Here is a tiny trained network, its code and every weight. The questions are about switching its units off for an input and a target symbol, where a switched-off unit gives its printed mean instead of its output.

import numpy as np


def w(rows, s, z=0):
    codes = np.array(rows[::2]) - 128.0
    scale = np.full(codes.shape[1], s)
    scale[-1] = z or s
    return codes * scale


def f(y):
    return y / 2 * (1 + np.tanh(0.7978845608 * (y + 0.044715 * y**3)))


def softmax(a):
    e = np.exp(a - a.max(-1, keepdims=True))
    return e / e.sum(-1, keepdims=True)


def log_softmax(a):
    a = a - a.max(-1, keepdims=True)
    return a - np.log(np.exp(a).sum(-1, keepdims=True))


def net(x, mask):
    ids = ['ΔΘΛΠΣΨαβεζηξω'.index(c) for c in x.split()]
    T = len(ids)
    res = E[ids] + P[:T]
    u = 0
    for l in range(2):
        q, k, v = (res @ M[l].T for M in (Q, K, V))
        z = softmax(np.where(np.tri(T) > 0, q @ k.T / 4**0.5, -1e9)) @ v
        res = res + np.where(mask[u], z, O[l][:, -1]) @ O[l][:, :-1]
        u += 1
        y = f(res @ A[l][:, :-1].T + A[l][:, -1])
        res = res + np.where(mask[u : u + 12], y, B[l][:, -1]) @ B[l][:, :-1]
        u += 12
    return log_softmax(res[-1] @ U[:, :-1].T + U[:, -1])


Q, K, V, O, A, B = {}, {}, {}, {}, {}, {}
E = w([
[129,167,121,107],'Δ',
[201,140,62,135],'Θ',
[114,166,95,114],'Λ',
[151,70,184,188],'Π',
[157,130,222,127],'Σ',
[108,200,183,94],'Ψ',
[146,149,73,146],'α',
[77,134,108,95],'β',
[132,171,103,140],'ε',
[225,102,128,149],'ζ',
[79,89,69,90],'η',
[76,101,56,195],'ξ',
[106,99,99,247],'ω',
],0.013)
P = w([
[105,155,115,65],'0',
[118,207,191,75],'1',
[105,211,152,100],'2',
[81,170,155,114],'3',
[77,146,141,118],'4',
[77,126,133,123],'5',
[86,105,117,125],'6',
[78,72,117,121],'7',
[82,49,110,120],'8',
[89,29,117,118],'9',
[105,1,112,109],'10',
],0.006)
Q[0] = w([
[170,166,143,61],'L0H1',
[181,43,122,165],'L0H1',
[39,106,255,154],'L0H1',
[194,66,186,108],'L0H1',
],0.01)
K[0] = w([
[143,121,144,54],'L0H1',
[182,124,143,195],'L0H1',
[38,136,255,143],'L0H1',
[169,119,197,126],'L0H1',
],0.011)
V[0] = w([
[160,29,209,140],'L0H1',
[230,114,129,3],'L0H1',
[161,143,162,207],'L0H1',
[237,180,169,198],'L0H1',
],0.0051)
O[0] = w([
[148,213,2,155,42],'L0H1',
[41,92,115,206,255],'L0H1',
[126,133,116,77,131],'L0H1',
[62,94,124,87,232],'L0H1',
],0.0065,0.00087)
A[0] = w([
[108,170,152,209,69],'L0N1',
[172,137,173,229,87],'L0N2',
[81,169,62,98,88],'L0N3',
[138,197,62,103,120],'L0N4',
[106,157,67,65,85],'L0N5',
[202,99,113,158,54],'L0N6',
[138,130,137,109,118],'L0N7',
[176,86,119,89,150],'L0N8',
[86,116,145,145,3],'L0N9',
[254,170,144,90,89],'L0N10',
[161,158,175,109,140],'L0N11',
[140,85,131,174,37],'L0N12',
],0.012,0.004)
B[0] = w([
[94,47,129,71,72],'L0N1',
[32,120,121,83,156],'L0N2',
[117,28,220,107,160],'L0N3',
[73,90,171,179,147],'L0N4',
[87,42,216,82,143],'L0N5',
[126,210,141,71,173],'L0N6',
[127,119,123,125,108],'L0N7',
[50,169,159,95,251],'L0N8',
[253,64,107,30,27],'L0N9',
[43,81,178,122,172],'L0N10',
[112,100,74,192,155],'L0N11',
[146,146,68,80,100],'L0N12',
],0.015,0.0013)
Q[1] = w([
[4,154,125,177],'L1H1',
[80,104,88,139],'L1H1',
[102,174,165,147],'L1H1',
[104,100,113,127],'L1H1',
],0.011)
K[1] = w([
[117,68,3,41],'L1H1',
[157,91,84,128],'L1H1',
[88,124,90,74],'L1H1',
[158,115,101,124],'L1H1',
],0.011)
V[1] = w([
[101,113,127,7],'L1H1',
[156,107,234,141],'L1H1',
[96,247,193,78],'L1H1',
[175,153,93,138],'L1H1',
],0.019)
O[1] = w([
[101,90,92,233,66],'L1H1',
[18,150,60,78,150],'L1H1',
[202,3,54,82,209],'L1H1',
[98,115,196,129,2],'L1H1',
],0.015,0.0049)
A[1] = w([
[124,153,188,94,194],'L1N1',
[219,147,163,124,189],'L1N2',
[32,124,119,151,199],'L1N3',
[141,63,86,123,139],'L1N4',
[115,65,193,90,182],'L1N5',
[170,145,138,181,182],'L1N6',
[2,140,109,227,29],'L1N7',
[241,246,18,144,8],'L1N8',
[80,179,122,205,2],'L1N9',
[89,187,95,87,137],'L1N10',
[122,180,2,169,104],'L1N11',
[110,80,157,53,51],'L1N12',
],0.0097,0.0058)
B[1] = w([
[226,138,93,128,151],'L1N1',
[84,95,80,164,194],'L1N2',
[152,124,220,187,217],'L1N3',
[90,125,152,94,255],'L1N4',
[133,114,54,149,186],'L1N5',
[179,93,104,107,141],'L1N6',
[94,185,70,97,173],'L1N7',
[7,223,116,152,173],'L1N8',
[200,57,169,122,129],'L1N9',
[169,129,184,73,207],'L1N10',
[149,55,158,142,243],'L1N11',
[177,112,146,150,160],'L1N12',
],0.019,0.0055)
U = w([
[158,113,162,119,235],'Δ',
[59,212,126,102,255],'Θ',
[105,135,177,88,35],'Λ',
[137,193,96,229,114],'Π',
[133,206,135,76,76],'Σ',
[51,127,94,48,120],'Ψ',
[137,253,154,121,161],'α',
[51,116,217,175,81],'β',
[117,170,139,52,57],'ε',
[70,107,99,136,92],'ζ',
[97,145,217,167,47],'η',
[143,229,143,87,89],'ξ',
[153,184,104,165,44],'ω',
],0.0061,0.0083)

Each question gives the input, a string of symbols that net reads in full, and the target symbol t.
The units are the heads (4 rows each of Q, K, V and O) and the neurons (one row each of A and B). Each row of codes is followed by its name. A weight is (code - 128) times the scale printed after its matrix; where a second scale follows, it is the last column's (O, A, B and U).
mask holds one flag per unit, layer by layer, with each layer's heads first. A switched-off unit (its flag False) gives its mean, the last column of its rows in O or B, instead of its output. The means were averaged over made-up inputs and are rounded, as every weight is.
A unit's drop is (log p(t) with every unit on - log p(t) with that unit switched off) / (log p(t) with every unit on - log p(t) with every unit switched off).
The circuit of an input: a set's keep is (log p(t) with only the set's units on - log p(t) with every unit switched off) / (log p(t) with every unit on - log p(t) with every unit switched off). Starting from the 12 units with the biggest drops (on a tie, the unit counted first), units are removed one at a time, each time the one whose removal leaves the highest keep (on an exact tie, the one counted first), for as long as the keep stays at least 0.8.
circuit, biggest first: the units of the circuit, biggest drop first
most important unit: the unit with the biggest drop
top k neurons: the k neurons with the biggest drops, biggest first
top k neurons in layer l: the k neurons of layer l with the biggest drops, biggest first
drop of u: that unit's drop, to one decimal
input Δ ζ Θ η, target β: circuit, biggest first	(L1H1; L1N3; L0N3)
input β β Ψ ε Θ ζ ω, target Π: circuit, biggest first	(L1H1; L0N2; L0N1)
input ζ Δ Δ ω ζ, target Π: top 2 neurons in layer 0	(L0N1; L0N2)
input Θ Ψ η ζ α Δ α Δ Θ ω Θ, target Θ: most important unit	L0H1
input ε α α Π ζ Ψ ζ Θ Θ, target Ψ: circuit, biggest first	(L1H1; L1N3; L1N4; L0N6)
input α α ε ζ η Σ, target β: circuit, biggest first	(L1H1; L1N3; L0N5; L0N3)
input ε ζ Ψ, target Ψ: top 2 neurons in layer 1	(L1N3; L1N4)
input ω ω ε, target Π: top 3 neurons in layer 1	(L1N5; L1N2; L1N1)
input α Π Θ Π ω Ψ, target Π: top 2 neurons	(L0N2; L1N2)
input ζ ε α Π α Λ η η, target β: circuit, biggest first	(L1N3; L1H1; L0N3)
input η β ζ, target β: top 2 neurons	(L1N3; L1N11)
input α Σ ζ β η Δ η η α, target β: top 2 neurons in layer 0	(L0N5; L0N3)
input α ζ ξ Σ ζ ζ, target Θ: circuit, biggest first	(L1N8; L0N3; L0N5)
input α Σ ε ζ Ψ ε Σ Θ ζ ω, target Π: circuit, biggest first	(L1H1; L0N2; L0N12; L0N1)
input ε α ε Ψ α Σ Ψ β, target Δ: top 2 neurons in layer 0	(L0N6; L0N8)
input Π ω ζ, target Π: circuit, biggest first	(L1H1; L0N2; L0N1)
input ε ξ Σ Ψ ξ η ζ ζ ζ ζ ζ, target Ψ: top neuron in layer 0	(L0N6)
input ζ Θ Θ ζ η ε ζ, target Θ: top 2 neurons	(L1N8; L0N4)
input Ψ Θ ε ζ Θ ξ ξ η, target α: circuit, biggest first	(L1H1; L0N8; L0N6; L1N1)
input Ψ η Λ ζ ζ ε, target Ψ: circuit, biggest first	(L1H1; L1N3; L1N4)
input Ψ α Θ α Σ α Π Π Θ η Θ, target Θ: top 3 neurons in layer 0	(L0N6; L0N2; L0N3)
input η Θ Λ ζ Θ ω Θ Θ ω ξ η, target Π: top neuron in layer 0	(L0N8)
input Ψ ε β, target Δ: top 4 neurons in layer 1	(L1N12; L1N8; L1N7; L1N10)
input ζ ξ ε Π η Π η Σ ζ, target β: top 3 neurons in layer 0	(L0N8; L0N5; L0N10)
input ζ Θ ω Σ, target Π: drop of L0N1	0.2
